Moves between items:
Sak θ Gom
Sak ζ Buz
Sak β Vek
Sak ρ Nuv
Sak ψ Zaz
Zon θ Zuk
Zon φ Zaz
Zon ζ Tok
Zon β Rud
Zon ρ Rov
Fof θ Kov
Fof φ Pob
Fof ζ Foz
Fof ρ Lal
Fof ψ Fut
Kep θ Bes
Kep φ Moz
Kep ζ Pob
Kep β Foz
Kep ρ Fid
Kep ψ Kog
Bet θ Pef
Bet ζ Rog
Bet β Gor
Bet ρ Vis
Gid θ Zud
Gid φ Kol
Gid ζ Moz
Gid β Pob
Gid ρ Sed
Gid ψ Vem
Fef θ Bam
Fef φ Bas
Fef ζ Bol
Fef ρ Fut
Foz θ Miz
Foz φ Kep
Foz ζ Fof
Foz ρ Lud
Foz ψ Gaz
Sol θ Sev
Sol φ Ves
Sol ζ Vur
Sol β Maz
Sol ρ Lon
Sol ψ Gid
Zud θ Vek
Zud φ Nuv
Zud ζ Mus
Zud β Dak
Zud ρ Gid
Zud ψ Rov
Gir θ Tas
Gir ζ Kir
Gir β Sev
Gir ρ Ves
Gir ψ Nuv
Tef θ Vup
Tef φ Mab
Tef ζ Rap
Tef ρ Ger
Tef ψ Lal
Fad θ Lud
Fad φ Duf
Fad ζ Gim
Fad ρ Dag
Fad ψ Ler
Fid θ Kep
Fid φ Nup
Fid ζ Dom
Fid β Lud
Fid ρ Duf
Fid ψ Dab
Lal θ Fof
Lal φ Dom
Lal ζ Lud
Lal ρ Gim
Lal ψ Tek
Kir θ Sab
Kir ζ Gir
Kir β Kos
Kir ρ Nen
Kir ψ Kez
Sev θ Nud
Sev φ Gir
Sev ζ Kos
Sev β Zuv
Sev ρ Sol
Sev ψ Zud
Zuk θ Pek
Zuk φ Rog
Zuk ζ Gor
Zuk β Mek
Zuk ρ Zon
Buz θ Mep
Buz ζ Sak
Buz β Puz
Buz ρ Kez
Buz ψ Vis
Kom θ Nup
Kom φ Mep
Kom ζ Raz
Kom β Duf
Kom ρ Puz
Kom ψ Gor
Dag θ Fad
Dag φ Vap
Dag ζ Buk
Dag ρ Miz
Dag ψ Vor
Zaz θ Rog
Zaz ζ Vis
Zaz β Zon
Zaz ρ Vud
Vap θ Duf
Vap φ Puz
Vap ζ Tar
Vap β Dag
Vap ρ Bes
Vap ψ Nel
Pom θ Dom
Pom φ Raz
Pom ζ Duf
Pom β Gim
Pom ρ Tar
Pom ψ Mek
Bas θ Rud
Bas φ Rov
Bas ζ Luf
Bas β Fef
Bas ρ Teb
Vor θ Ler
Vor φ Nel
Vor ζ Bam
Vor ρ Bol
Mas θ Teb
Mas φ Pek
Mas ζ Dab
Mas β Tek
Mas ρ Mek
Giv θ Tib
Giv ζ Vaz
Giv β Mel
Giv ρ Tas
Giv ψ Gom
Mel θ Lon
Mel φ Giv
Mel ζ Reg
Mel β Ser
Mel ρ Nud
Mel ψ Raz
Dak θ Tar
Dak φ Zud
Dak ζ Bes
Dak β Kov
Dak ρ Pob
Dak ψ Bas
Ged θ Vud
Ged ζ Mit
Ged β Vem
Ged ρ Mil
Fel θ Vur
Fel φ Gem
Fel ζ Lon
Fel β Kif
Fel ρ Reg
Fel ψ Nup
Tek θ Fut
Tek φ Mas
Tek ζ Kub
Tek ρ Ruf
Dol θ Fub
Dol φ Mit
Dol ζ Vem
Dol β Kog
Dol ρ Kud
Bol θ Vor
Bol φ Luf
Bol ζ Fef
Bol ρ Gaz
Fub θ Tok
Fub φ Tol
Fub ζ Rov
Fub β Luf
Fub ρ Dol
Reg θ Fel
Reg φ Vaz
Reg ζ Mel
Reg β Rop
Reg ρ Zup
Reg ψ Kom
Teb θ Bas
Teb φ Vem
Teb ζ Kog
Teb β Fut
Teb ρ Mas
Nuv θ Sak
Nuv ζ Kez
Nuv β Zud
Nuv ρ Kol
Nuv ψ Vud
Vud θ Zaz
Vud ζ Tol
Vud β Rov
Vud ρ Ged
Lud θ Foz
Lud φ Fid
Lud ζ Lal
Lud ρ Fad
Lud ψ Kub
Pek θ Vem
Pek φ Mil
Pek ζ Kud
Pek β Mas
Pek ρ Zuk
Vur θ Kos
Vur φ Nen
Vur ζ Sol
Vur β Keb
Vur ρ Fel
Vur ψ Moz
Mit θ Tol
Mit ζ Ged
Mit β Dol
Mit ρ Pef
Kos θ Zup
Kos φ Kir
Kos ζ Sev
Kos β Fes
Kos ρ Vur
Kos ψ Mus
Bes θ Vap
Bes φ Mus
Bes ζ Dak
Bes β Miz
Bes ρ Kep
Bes ψ Luf
Ser θ Mab
Ser φ Mel
Ser ζ Rop
Ser β Ger
Ser ρ Faz
Ser ψ Pom
Rog θ Mil
Rog ζ Bet
Rog β Zuk
Rog ρ Zaz
Kud θ Dol
Kud φ Pef
Kud ζ Pek
Kud β Dab
Kud ρ Gor
Nud θ Mel
Nud φ Tas
Nud ζ Zup
Nud β Faz
Nud ρ Sev
Nud ψ Vek
Riv θ Vad
Riv φ Zuv
Riv ζ Lin
Riv ρ Vup
Riv ψ Kov
Gaz θ Bol
Gaz φ Kog
Gaz ζ Fut
Gaz ρ Kub
Fes θ Des
Fes φ Kos
Fes ζ Zuv
Fes β Lin
Fes ρ Keb
Fes ψ Bes
Bam θ Ruf
Bam φ Rud
Bam ζ Vor
Bam ρ Fef
Sed θ Gid
Sed φ Ges
Sed ζ Nup
Sed β Dom
Sed ρ Raz
Sed ψ Pek
Tik θ Dab
Tik φ Gor
Tik ζ Mek
Tik β Ler
Tik ρ Nel
Pob θ Dak
Pob φ Gid
Pob ζ Kep
Pob β Fof
Pob ρ Dom
Pob ψ Teb
Faz θ Ser
Faz φ Nud
Faz ζ Des
Faz β Vad
Faz ρ Zuv
Faz ψ Tar
Vis θ Bet
Vis ζ Zaz
Vis β Tok
Vis ρ Tol
Vad θ Ger
Vad φ Faz
Vad ζ Lel
Vad ρ Riv
Vad ψ Buk
Lon θ Sol
Lon φ Tib
Lon ζ Fel
Lon β Mab
Lon ρ Mel
Lon ψ Sed
Tol θ Vis
Tol ζ Vud
Tol β Fub
Tol ρ Mit
Tov θ Rap
Tov φ Rop
Tov ζ Ger
Tov ρ Lel
Tov ψ Fad
Fut θ Fef
Fut φ Teb
Fut ζ Gaz
Fut ρ Tek
Gom θ Ges
Gom ζ Mep
Gom β Raz
Gom ρ Sak
Gom ψ Rog
Ges θ Kol
Ges ζ Lam
Ges β Sed
Ges ρ Gom
Ges ψ Mil
Vup θ Riv
Vup φ Maz
Vup ζ Nit
Vup ρ Tef
Vup ψ Fof
Buk θ Gim
Buk φ Tar
Buk ζ Dag
Buk ρ Kov
Buk ψ Bam
Ruf θ Tek
Ruf φ Mek
Ruf ζ Ler
Ruf ρ Bam
Kif θ Keb
Kif φ Fel
Kif ζ Mab
Kif β Rap
Kif ρ Rop
Kif ψ Fid
Dom θ Pob
Dom φ Sed
Dom ζ Fid
Dom β Lal
Dom ρ Pom
Dom ψ Mas
Kog θ Luf
Kog φ Dol
Kog ζ Teb
Kog β Gaz
Kog ρ Dab
Tok θ Gor
Tok φ Vis
Tok ζ Zon
Tok β Nel
Tok ρ Fub
Ger θ Tef
Ger φ Ser
Ger ζ Tov
Ger ρ Vad
Ger ψ Gim
Nen θ Kir
Nen ζ Ves
Nen β Vur
Nen ρ Gem
Nen ψ Leg
Rov θ Zon
Rov φ Vud
Rov ζ Fub
Rov β Bas
Rov ρ Vem
Mep θ Lam
Mep ζ Gom
Mep β Kom
Mep ρ Buz
Mep ψ Bet
Vaz θ Gem
Vaz ζ Giv
Vaz β Reg
Vaz ρ Sab
Vaz ψ Mep
Kez θ Buz
Kez ζ Nuv
Kez β Mus
Kez ρ Leg
Kez ψ Tol
Duf θ Fid
Duf φ Kom
Duf ζ Pom
Duf β Fad
Duf ρ Vap
Duf ψ Tik
Des θ Rop
Des φ Zup
Des ζ Faz
Des β Lel
Des ρ Fes
Des ψ Vap
Maz θ Zuv
Maz φ Sol
Maz ζ Keb
Maz β Vup
Maz ρ Mab
Maz ψ Pob
Lel θ Tov
Lel φ Des
Lel ζ Vad
Lel ρ Lin
Lel ψ Dag
Vem θ Rov
Vem φ Ged
Vem ζ Dol
Vem β Teb
Vem ρ Pek
Puz θ Kom
Puz φ Buz
Puz ζ Vek
Puz β Vap
Puz ρ Mus
Puz ψ Tok
Ler θ Kub
Ler φ Tik
Ler ζ Ruf
Ler ρ Vor
Kub θ Gaz
Kub φ Dab
Kub ζ Tek
Kub ρ Ler
Mil θ Ged
Mil ζ Pef
Mil β Pek
Mil ρ Rog
Luf θ Nel
Luf φ Fub
Luf ζ Bas
Luf β Bol
Luf ρ Kog
Mus θ Puz
Mus φ Kez
Mus ζ Zud
Mus β Bes
Mus ρ Moz
Mus ψ Fub
Mek θ Mas
Mek φ Zuk
Mek ζ Tik
Mek β Ruf
Mek ρ Rud
Miz θ Dag
Miz φ Bes
Miz ζ Kov
Miz ρ Foz
Miz ψ Bol
Mab θ Maz
Mab φ Lon
Mab ζ Kif
Mab β Tef
Mab ρ Ser
Mab ψ Dom
Dab θ Kog
Dab φ Kud
Dab ζ Mas
Dab β Kub
Dab ρ Tik
Leg θ Kez
Leg ζ Kol
Leg β Moz
Leg ρ Lam
Leg ψ Mit
Tar θ Pom
Tar φ Vek
Tar ζ Vap
Tar β Buk
Tar ρ Dak
Tar ψ Rud
Gor θ Kud
Gor φ Bet
Gor ζ Zuk
Gor β Tik
Gor ρ Tok
Tas θ Giv
Tas ζ Sab
Tas β Nud
Tas ρ Gir
Tas ψ Sak
Rap θ Nit
Rap φ Kif
Rap ζ Tef
Rap ρ Tov
Rap ψ Lud
Nel θ Tik
Nel φ Tok
Nel ζ Rud
Nel β Vor
Nel ρ Luf
Gim θ Lal
Gim φ Pom
Gim ζ Fad
Gim ρ Buk
Gim ψ Ruf
Raz θ Sed
Raz φ Gom
Raz ζ Kom
Raz β Pom
Raz ρ Vek
Raz ψ Zuk
Tib θ Ves
Tib ζ Gem
Tib β Lon
Tib ρ Giv
Tib ψ Ges
Kol θ Nuv
Kol ζ Leg
Kol β Gid
Kol ρ Ges
Kol ψ Ged
Kov θ Buk
Kov φ Dak
Kov ζ Miz
Kov ρ Fof
Kov ψ Fef
Zup θ Reg
Zup φ Sab
Zup ζ Nud
Zup β Des
Zup ρ Kos
Zup ψ Puz
Rud θ Mek
Rud φ Zon
Rud ζ Nel
Rud β Bam
Rud ρ Bas
Nup θ Moz
Nup φ Lam
Nup ζ Sed
Nup β Fid
Nup ρ Kom
Nup ψ Kud
Nit θ Lin
Nit φ Keb
Nit ζ Vup
Nit ρ Rap
Nit ψ Foz
Sab θ Vaz
Sab ζ Tas
Sab β Zup
Sab ρ Kir
Sab ψ Buz
Vek θ Raz
Vek φ Sak
Vek ζ Puz
Vek β Tar
Vek ρ Zud
Vek ψ Zon
Keb θ Fes
Keb φ Vur
Keb ζ Maz
Keb β Nit
Keb ρ Kif
Keb ψ Kep
Moz θ Mus
Moz φ Leg
Moz ζ Gid
Moz β Kep
Moz ρ Nup
Moz ψ Dol
Gem θ Nen
Gem ζ Tib
Gem β Fel
Gem ρ Vaz
Gem ψ Lam
Pef θ Mit
Pef ζ Mil
Pef β Kud
Pef ρ Bet
Lam θ Leg
Lam ζ Ges
Lam β Nup
Lam ρ Mep
Lam ψ Pef
Zuv θ Faz
Zuv φ Sev
Zuv ζ Fes
Zuv β Riv
Zuv ρ Maz
Zuv ψ Dak
Lin θ Lel
Lin φ Fes
Lin ζ Riv
Lin ρ Nit
Lin ψ Miz
Rop θ Kif
Rop φ Reg
Rop ζ Ser
Rop β Tov
Rop ρ Des
Rop ψ Duf
Ves θ Gir
Ves ζ Nen
Ves β Sol
Ves ρ Tib
Ves ψ Kol

In the rows, 472 means zero.

The rows follow the links: the fewer symbols apart two items are, the more alike their rows tend to be.

Item, then a row for it; each showing differs a little:
Gor: 685 316 388 606 753 384 572 671 511 623 522 337 575 470 398 372 617 453 308 396 441 430 495 369 536 275 594 522 385 566 541 445 823 477 511 555 221 338 569 476 600
Dag: 469 595 342 441 501 209 412 365 779 433 260 377 391 473 520 539 387 316 471 173 508 414 390 434 560 688 380 526 540 449 552 485 456 194 543 600 175 486 587 474 601
Fes: 221 741 391 392 351 559 457 354 601 395 388 577 318 434 645 764 470 502 592 328 753 548 623 480 612 583 260 412 560 348 356 427 434 293 329 482 247 377 408 358 476
Zaz: 665 385 468 724 240 567 535 546 532 708 613 480 598 554 295 196 429 496 435 561 338 565 477 448 409 413 632 430 426 536 729 666 519 722 585 366 628 562 697 403 558
Gaz: 666 459 579 434 621 263 499 585 418 390 438 481 385 530 570 427 405 255 500 328 472 188 357 560 344 215 341 660 493 328 425 716 550 171 509 595 219 371 298 442 467
Tek: 733 262 592 534 679 312 451 447 362 333 485 394 381 537 622 223 408 421 308 543 234 396 250 603 226 436 501 691 391 480 601 499 391 335 598 475 494 539 275 349 390
Nup: 352 559 412 320 769 669 592 643 449 406 446 240 492 523 377 418 621 387 440 347 459 438 431 434 549 306 393 413 301 482 307 247 705 400 382 656 572 219 392 639 466
Mil: 596 300 525 607 510 612 603 636 290 544 639 403 614 604 395 175 487 487 394 654 279 552 354 505 328 276 590 485 319 573 537 524 538 663 514 385 739 476 408 481 376
Riv: 363 569 550 420 292 399 349 184 512 289 414 710 286 421 679 659 335 575 531 527 526 557 515 556 365 691 373 515 597 410 495 498 164 337 450 392 473 679 414 312 414
Kog: 655 472 567 445 566 378 567 722 378 490 531 491 432 490 514 391 476 222 553 286 474 229 395 562 395 138 396 605 483 331 412 723 641 301 455 583 210 299 337 497 450
Vaz: 295 522 277 442 515 676 482 528 464 533 438 405 542 373 368 692 654 666 402 506 631 565 728 262 766 509 508 341 493 585 347 186 606 602 397 471 447 245 512 593 519
Tas: 280 534 333 535 152 666 399 365 512 631 475 518 564 463 363 574 422 634 520 656 478 636 633 365 561 667 573 261 524 556 538 419 308 751 526 354 716 501 628 523 500
Ges: 373 388 536 445 534 727 517 530 296 474 612 409 616 498 288 287 544 576 459 646 322 634 385 464 414 417 568 345 327 572 439 300 438 748 484 441 963 547 454 617 397
Vis: 606 524 329 637 411 600 636 686 628 793 515 373 685 540 291 345 529 354 452 347 460 497 501 383 583 285 579 400 427 528 638 635 761 523 513 512 328 297 700 472 596
Rud: 751 339 453 663 371 311 469 426 567 567 504 463 519 575 425 260 342 395 358 494 266 527 340 543 276 554 598 606 492 519 772 708 372 481 696 418 458 646 637 342 490
Sab: 250 675 233 477 289 675 444 482 629 651 429 440 563 439 408 668 496 548 529 393 641 543 731 304 757 577 477 285 545 490 443 364 535 575 436 497 484 274 603 557 576
Tov: 407 515 363 381 667 325 305 353 574 335 294 344 341 348 652 735 476 555 374 416 609 427 547 408 624 723 442 507 546 505 344 204 484 280 471 533 223 339 382 490 574
Kos: 175 739 332 359 292 654 486 437 566 533 447 539 430 433 545 734 521 522 655 373 736 599 668 435 678 462 304 287 516 427 348 465 470 447 295 442 341 360 451 392 451
Rov: 652 422 571 610 305 503 609 478 422 619 696 653 536 582 399 194 420 447 562 547 355 608 408 597 282 293 493 505 422 460 712 808 496 572 467 347 534 670 584 248 438
Zuk: 823 190 534 661 602 361 527 544 369 533 592 427 597 448 332 224 555 582 289 638 285 493 381 444 379 431 698 562 379 613 607 494 577 662 529 407 533 588 565 416 566
Kez: 285 709 412 399 344 699 651 550 612 625 533 545 571 515 285 451 593 431 693 300 630 612 581 435 654 234 383 261 415 447 445 565 651 570 239 518 445 472 636 472 546
Moz: 349 626 567 308 527 591 556 681 372 466 505 481 502 479 338 550 531 296 667 314 645 287 494 448 593 175 363 377 455 331 256 565 601 468 310 559 483 345 433 733 448
Sed: 412 366 598 426 540 588 515 416 294 380 526 402 507 526 375 256 470 561 391 656 282 568 360 510 333 488 547 411 299 601 425 318 384 639 505 439 976 595 382 561 347
Nen: 223 628 447 390 401 734 475 636 325 540 526 507 496 446 431 686 539 438 592 487 689 391 671 372 670 297 376 247 517 388 268 414 523 615 313 476 536 269 438 671 430
Rop: 360 477 344 365 663 440 350 401 542 373 306 368 382 324 554 756 567 587 360 466 619 430 677 375 722 629 507 410 521 482 303 185 522 366 438 535 233 281 412 556 533
Fel: 214 603 282 341 574 699 456 549 411 385 394 322 429 441 551 676 560 506 468 488 604 470 606 390 659 467 440 344 418 452 250 183 551 469 403 552 560 152 226 585 398
Giv: 380 361 431 498 458 633 408 402 367 526 471 479 540 361 411 580 549 754 385 755 525 648 655 335 595 598 639 324 474 609 428 235 390 773 430 349 692 524 541 552 494
Reg: 346 467 313 437 616 554 389 470 487 502 333 324 448 339 484 749 634 636 370 539 624 487 674 260 715 583 526 353 474 554 320 151 582 517 423 506 338 275 504 609 578
Bam: 740 354 505 624 409 179 437 374 583 507 471 449 430 558 520 283 315 380 363 465 296 434 316 536 257 614 532 688 534 449 732 665 363 327 687 429 380 625 571 292 497
Zuv: 269 608 516 436 223 510 372 210 487 420 463 725 347 425 623 650 357 600 596 601 552 624 543 561 418 672 357 416 566 394 458 463 172 488 399 338 512 682 441 301 410
Fof: 516 425 795 368 495 234 390 317 306 240 466 624 344 437 562 474 311 393 551 501 419 284 296 603 292 506 403 565 572 358 444 587 160 367 529 466 567 713 336 519 347
Nit: 318 620 511 333 535 426 343 435 407 321 337 515 302 409 701 752 442 378 571 374 679 245 526 464 524 510 291 473 598 345 231 427 377 241 434 554 291 370 263 576 411

Each walk starts at a row. The symbols on each line, taken left to right, move it on to the next item.
Each answer is a row, close to the row of the item it stands for.
469 303 512 421 547 291 251 203 423 308 331 486 322 363 652 646 434 691 317 623 489 489 517 448 442 845 522 546 565 537 430 207 264 404 559 407 474 603 400 430 503
φ ρ ψ ρ β: 464 493 625 398 313 286 455 212 586 320 454 651 322 500 582 446 331 449 560 412 428 577 283 637 269 618 372 570 532 390 562 607 230 332 443 448 449 813 519 282 399
θ ζ ζ: 551 430 521 505 373 176 333 179 637 408 353 502 396 467 482 411 307 475 453 428 376 486 345 491 343 802 524 552 551 463 651 538 220 339 653 440 457 735 630 415 498
521 242 577 506 586 380 435 349 411 479 522 485 535 356 304 365 571 668 318 651 324 590 427 372 479 607 696 405 418 679 530 269 428 739 487 393 680 715 657 573 539
ζ ζ ρ ρ ρ: 430 425 772 423 341 538 467 467 169 444 619 663 524 453 377 402 369 454 622 611 387 411 384 513 340 360 482 353 469 380 369 601 248 689 423 430 839 719 495 651 356
ρ ζ θ ψ ζ: 696 353 685 601 430 495 540 600 197 547 665 583 585 525 446 249 395 375 470 649 341 367 384 597 276 176 536 547 460 427 540 719 434 609 512 398 619 586 421 489 345
445 645 299 436 466 316 455 422 806 529 258 363 445 494 377 517 478 366 533 127 537 407 453 395 609 639 429 472 576 454 547 514 568 266 497 605 197 424 742 520 655
ζ θ φ ζ: 456 450 384 451 799 472 490 571 591 498 379 282 559 388 304 518 704 521 382 353 537 458 553 298 750 445 573 394 399 601 374 250 761 483 370 624 302 348 601 646 635
ζ φ ρ ρ ζ ρ: 319 590 537 385 448 706 607 698 399 541 536 490 581 464 296 510 558 340 662 348 618 348 570 445 608 160 411 279 452 366 270 544 622 580 304 543 523 363 519 701 457
388 655 495 348 489 281 511 351 710 355 373 557 339 473 554 556 442 330 607 161 603 447 426 573 463 494 286 536 516 358 457 565 487 129 337 575 148 515 507 354 507
θ φ ψ: 680 480 307 606 469 362 519 583 727 632 424 321 514 572 435 351 443 277 429 288 441 368 381 448 485 451 503 594 523 454 670 671 696 302 591 549 158 365 580 383 612
θ β φ ρ φ ζ: 699 363 439 717 279 416 495 485 575 666 564 465 630 564 359 233 385 432 424 545 311 535 377 461 355 473 623 562 469 531 776 717 456 632 634 367 546 571 646 388 498
246 674 221 467 325 621 423 419 691 594 326 401 476 407 443 748 482 503 527 393 663 499 689 317 729 671 443 317 608 472 455 333 513 487 472 484 380 304 594 533 581
θ φ β φ θ: 193 542 307 386 556 814 471 636 396 473 450 329 488 465 451 629 576 523 503 497 595 545 653 408 656 421 377 305 432 485 279 198 579 541 392 516 607 134 337 612 457
ψ ρ ζ ρ θ: 477 321 506 529 509 515 502 444 389 566 600 441 651 374 223 386 583 698 352 657 333 638 482 352 518 504 701 367 347 623 506 303 490 831 440 391 723 639 669 600 512
347 411 504 400 529 536 315 337 281 285 409 452 356 404 655 574 379 602 410 695 420 520 494 503 402 715 450 469 439 535 369 205 183 463 530 402 785 447 208 462 341
ρ θ ρ ψ: 599 240 621 467 679 252 364 266 449 336 427 467 432 374 417 395 514 648 317 583 317 557 377 432 414 710 641 534 444 612 506 294 366 541 501 429 583 772 584 503 542
β ζ ζ: 620 246 614 482 641 129 349 223 459 321 380 498 382 386 496 448 469 557 296 534 327 505 347 472 361 774 581 597 487 547 544 332 334 379 577 468 455 702 487 465 510
381 677 256 482 399 504 516 501 839 642 357 342 563 507 239 514 528 372 528 183 535 503 516 353 699 515 486 343 500 530 575 525 641 443 457 571 296 346 781 553 679
ζ ρ ζ: 285 749 398 334 368 597 640 485 720 568 493 569 487 541 373 493 578 384 703 175 638 587 495 468 579 281 322 345 441 388 465 566 696 404 243 540 330 477 632 430 540
β ρ β φ θ ζ: 448 566 633 438 252 375 503 235 561 400 543 766 372 509 514 400 372 501 623 439 415 635 301 605 290 530 393 471 521 407 553 630 245 444 415 421 575 857 586 289 431
356 631 301 414 395 334 311 303 683 414 243 412 314 424 627 722 394 443 449 315 624 452 567 390 605 815 395 523 608 416 423 376 383 269 514 520 217 340 490 443 573
θ φ ρ θ β θ: 298 535 370 308 661 435 373 414 465 251 290 371 294 455 691 667 481 455 420 414 560 382 496 467 519 634 309 538 493 450 265 215 413 238 478 572 380 282 169 495 440
φ ψ β θ ρ φ: 346 501 431 287 822 483 507 547 497 288 351 242 377 511 471 456 569 367 464 285 454 405 348 511 506 421 332 525 361 461 293 273 628 253 402 673 439 251 269 650 435
636 354 356 611 670 527 594 680 464 667 525 305 656 463 296 361 665 468 348 445 487 506 530 368 633 251 571 471 416 576 482 467 834 587 462 513 329 302 580 516 588
θ ζ β ζ: 557 414 407 500 729 571 622 805 396 529 541 277 540 596 444 265 542 284 399 423 386 384 436 477 454 161 456 532 329 491 458 473 791 416 502 574 418 193 330 488 448
θ θ ρ θ ρ: 613 501 553 487 554 543 616 778 358 545 583 422 538 534 410 380 520 256 519 359 488 245 476 508 464 23 413 513 456 362 390 731 694 456 448 564 302 302 420 546 441
